Here is a tiny trained network, its code and every weight. The questions are about switching its units off for an input and a class, where a switched-off unit gives its printed mean instead of its output.

import numpy as np


def w(rows, s, z=0):
    codes = np.array(rows[::2]) - 128.0
    scale = np.full(codes.shape[1], s)
    scale[-1] = z or s
    return codes * scale


def norm(h):
    return h / np.sqrt((h * h).mean(-1, keepdims=True) + 1e-5)


def f(y):
    return np.maximum(y, 0)


def log_softmax(a):
    a = a - a.max(-1, keepdims=True)
    return a - np.log(np.exp(a).sum(-1, keepdims=True))


def net(x, mask):
    res = np.array(x, float).reshape(1, 4) / 4 @ E
    u = 0
    for l in range(3):
        y = f(norm(res) @ A[l][:, :-1].T + A[l][:, -1])
        res = res + np.where(mask[u : u + 12], y, B[l][:, -1]) @ B[l][:, :-1]
        u += 12
    return log_softmax(norm(res)[-1] @ U[:, :-1].T + U[:, -1])


A, B = {}, {}
E = w([
[71,73,121,184,58,172],'x0',
[38,138,93,152,254,132],'x1',
[113,157,214,187,98,244],'x2',
[125,44,125,245,250,183],'x3',
],0.0048)
A[0] = w([
[98,152,166,112,151,205,160],'L0N0',
[127,233,120,167,46,229,93],'L0N1',
[229,77,139,95,118,65,61],'L0N2',
[191,106,210,91,75,84,110],'L0N3',
[58,125,138,2,148,131,11],'L0N4',
[90,153,169,20,58,109,148],'L0N5',
[152,168,150,58,113,63,251],'L0N6',
[18,52,199,62,81,196,35],'L0N7',
[25,146,157,136,120,182,172],'L0N8',
[55,223,65,75,195,181,78],'L0N9',
[178,174,105,76,225,133,163],'L0N10',
[187,208,174,114,139,159,133],'L0N11',
],0.0065,0.0016)
B[0] = w([
[147,215,191,61,57,155,203],'L0N0',
[43,155,200,161,118,76,236],'L0N1',
[216,157,129,95,60,108,213],'L0N2',
[99,245,33,108,177,152,221],'L0N3',
[128,160,113,169,38,168,181],'L0N4',
[174,96,161,253,169,98,247],'L0N5',
[178,77,135,136,135,160,252],'L0N6',
[91,104,125,223,74,86,193],'L0N7',
[164,129,58,127,161,101,220],'L0N8',
[153,182,116,153,190,212,222],'L0N9',
[146,165,167,165,99,150,235],'L0N10',
[109,59,141,70,144,139,210],'L0N11',
],0.0065,0.0042)
A[1] = w([
[240,124,111,31,141,93,100],'L1N0',
[73,119,9,29,110,134,152],'L1N1',
[157,175,201,52,142,125,250],'L1N2',
[105,169,119,69,137,201,117],'L1N3',
[119,103,46,125,128,254,82],'L1N4',
[118,187,39,108,151,154,150],'L1N5',
[91,111,87,149,199,203,243],'L1N6',
[143,163,95,107,81,115,69],'L1N7',
[102,187,112,88,236,105,74],'L1N8',
[162,178,161,140,152,152,174],'L1N9',
[163,121,146,96,63,86,50],'L1N10',
[147,110,177,96,146,142,6],'L1N11',
],0.0069,0.0017)
B[1] = w([
[227,41,114,197,12,19,254],'L1N0',
[117,122,132,69,110,207,145],'L1N1',
[85,2,103,121,186,138,239],'L1N2',
[204,82,153,151,183,138,166],'L1N3',
[129,162,62,105,202,127,181],'L1N4',
[160,148,118,178,93,180,190],'L1N5',
[135,57,96,92,37,150,248],'L1N6',
[181,214,126,131,119,161,171],'L1N7',
[89,173,144,184,72,184,192],'L1N8',
[125,189,77,106,87,77,254],'L1N9',
[148,126,32,160,106,152,181],'L1N10',
[103,99,223,52,229,117,138],'L1N11',
],0.0058,0.0042)
A[2] = w([
[123,16,132,117,93,197,176],'L2N0',
[76,122,203,101,185,113,121],'L2N1',
[117,75,129,158,193,146,253],'L2N2',
[87,110,254,128,73,167,98],'L2N3',
[85,139,153,92,73,132,112],'L2N4',
[184,166,107,112,167,161,205],'L2N5',
[157,58,82,198,20,139,131],'L2N6',
[155,55,222,47,179,151,136],'L2N7',
[210,138,162,114,124,121,115],'L2N8',
[164,8,35,116,134,141,90],'L2N9',
[138,192,223,61,157,141,164],'L2N10',
[96,19,99,95,141,138,162],'L2N11',
],0.009,0.0033)
B[2] = w([
[117,199,139,68,150,73,174],'L2N0',
[159,78,93,152,75,116,141],'L2N1',
[167,148,110,97,56,156,174],'L2N2',
[88,254,115,115,129,101,167],'L2N3',
[35,156,130,153,159,142,140],'L2N4',
[191,113,168,153,129,126,174],'L2N5',
[82,72,145,111,168,126,253],'L2N6',
[153,123,201,11,42,152,145],'L2N7',
[148,134,127,99,143,19,170],'L2N8',
[106,136,60,118,154,141,198],'L2N9',
[117,47,145,107,161,138,153],'L2N10',
[92,82,132,38,203,147,156],'L2N11',
],0.0083,0.011)
U = w([
[188,158,88,180,129,238,186],'0',
[70,24,144,213,91,95,32],'1',
[40,215,190,168,91,111,212],'2',
[208,47,59,137,93,19,188],'3',
[170,136,203,6,99,140,63],'4',
[70,80,57,41,217,154,112],'5',
[189,138,198,167,162,97,2],'6',
],0.016,0.0031)

Each question gives the input, the list of numbers given to net, and the class t.
The units are the neurons (one row each of A and B). Each row of codes is followed by its name. A weight is (code - 128) times the scale printed after its matrix; where a second scale follows, it is the last column's (A, B and U).
mask holds one flag per neuron, layer by layer. A switched-off neuron (its flag False) gives its mean, the last column of its row in B, instead of its output. The means were averaged over made-up inputs and are rounded, as every weight is.
A unit's drop is (log p(t) with every unit on - log p(t) with that unit switched off) / (log p(t) with every unit on - log p(t) with every unit switched off).
The circuit of an input: a set's keep is (log p(t) with only the set's units on - log p(t) with every unit switched off) / (log p(t) with every unit on - log p(t) with every unit switched off). Starting from the 12 units with the biggest drops (on a tie, the unit counted first), units are removed one at a time, each time the one whose removal leaves the highest keep (on an exact tie, the one counted first), for as long as the keep stays at least 0.8.
units of the circuit, in order: the units of the circuit, biggest drop first
unit that matters most: the unit with the biggest drop
top k neurons: the k neurons with the biggest drops, biggest first
k most important neurons of layer l: the k neurons of layer l with the biggest drops, biggest first
drop of u: that unit's drop, to one decimal
input [-2,-1,-3,6], class 5: unit that matters most : L0N0
input [-6,-8,8,-6], class 2: units of the circuit, in order : [L0N1, L2N3]
input [-8,4,5,0], class 4: top 2 neurons : [L0N11, L0N3]
input [4,-1,-2,-7], class 1: units of the circuit, in order : [L0N5, L2N6, L2N0, L2N2]
input [-8,3,0,1], class 4: top 3 neurons : [L0N3, L0N8, L0N11]
input [7,0,-5,-6], class 1: top 2 neurons : [L0N5, L2N6]
input [-2,-4,8,8], class 4: top 2 neurons : [L2N7, L0N5]
input [8,1,4,6], class 5: 2 most important neurons of layer 0 : [L0N8, L0N10]
input [7,-3,1,-3], class 2: top 3 neurons : [L0N1, L1N0, L2N3]
input [5,8,-4,-4], class 0: top 3 neurons : [L0N9, L1N5, L1N2]
input [-4,1,4,-7], class 6: 3 most important neurons of layer 1 : [L1N6, L1N8, L1N0]
input [-3,-1,6,0], class 2: 3 most important neurons of layer 2 : [L2N3, L2N4, L2N5]
input [-6,1,1,7], class 4: top 2 neurons : [L0N3, L0N8]
input [0,-2,2,0], class 2: units of the circuit, in order : [L0N1]
input [-6,8,8,-2], class 0: top 2 neurons : [L0N9, L0N8]
input [0,5,5,1], class 0: top 2 neurons : [L0N9, L0N8]
input [-8,2,5,8], class 4: top 2 neurons : [L0N3, L2N7]
input [4,5,-2,-7], class 1: top 2 neurons : [L0N5, L0N3]
input [-4,7,-6,6], class 0: 3 most important neurons of layer 1 : [L1N8, L1N2, L1N0]
input [3,6,-2,-5], class 0: most important neuron of layer 0 : [L0N9]
input [8,7,7,7], class 5: top 2 neurons : [L1N6, L0N8]
input [-5,2,7,-7], class 2: 2 most important neurons of layer 0 : [L0N1, L0N5]
input [-1,-6,3,6], class 4: 4 most important neurons of layer 0 : [L0N7, L0N5, L0N4, L0N10]
input [-6,7,5,-1], class 0: drop of L0N9 : 0.2
input [-5,-4,2,7], class 4: drop of L2N7 : 0.1
input [-4,2,2,6], class 0: drop of L0N11 : 0.3
input [-1,-2,1,8], class 5: drop of L2N4 : 0.0
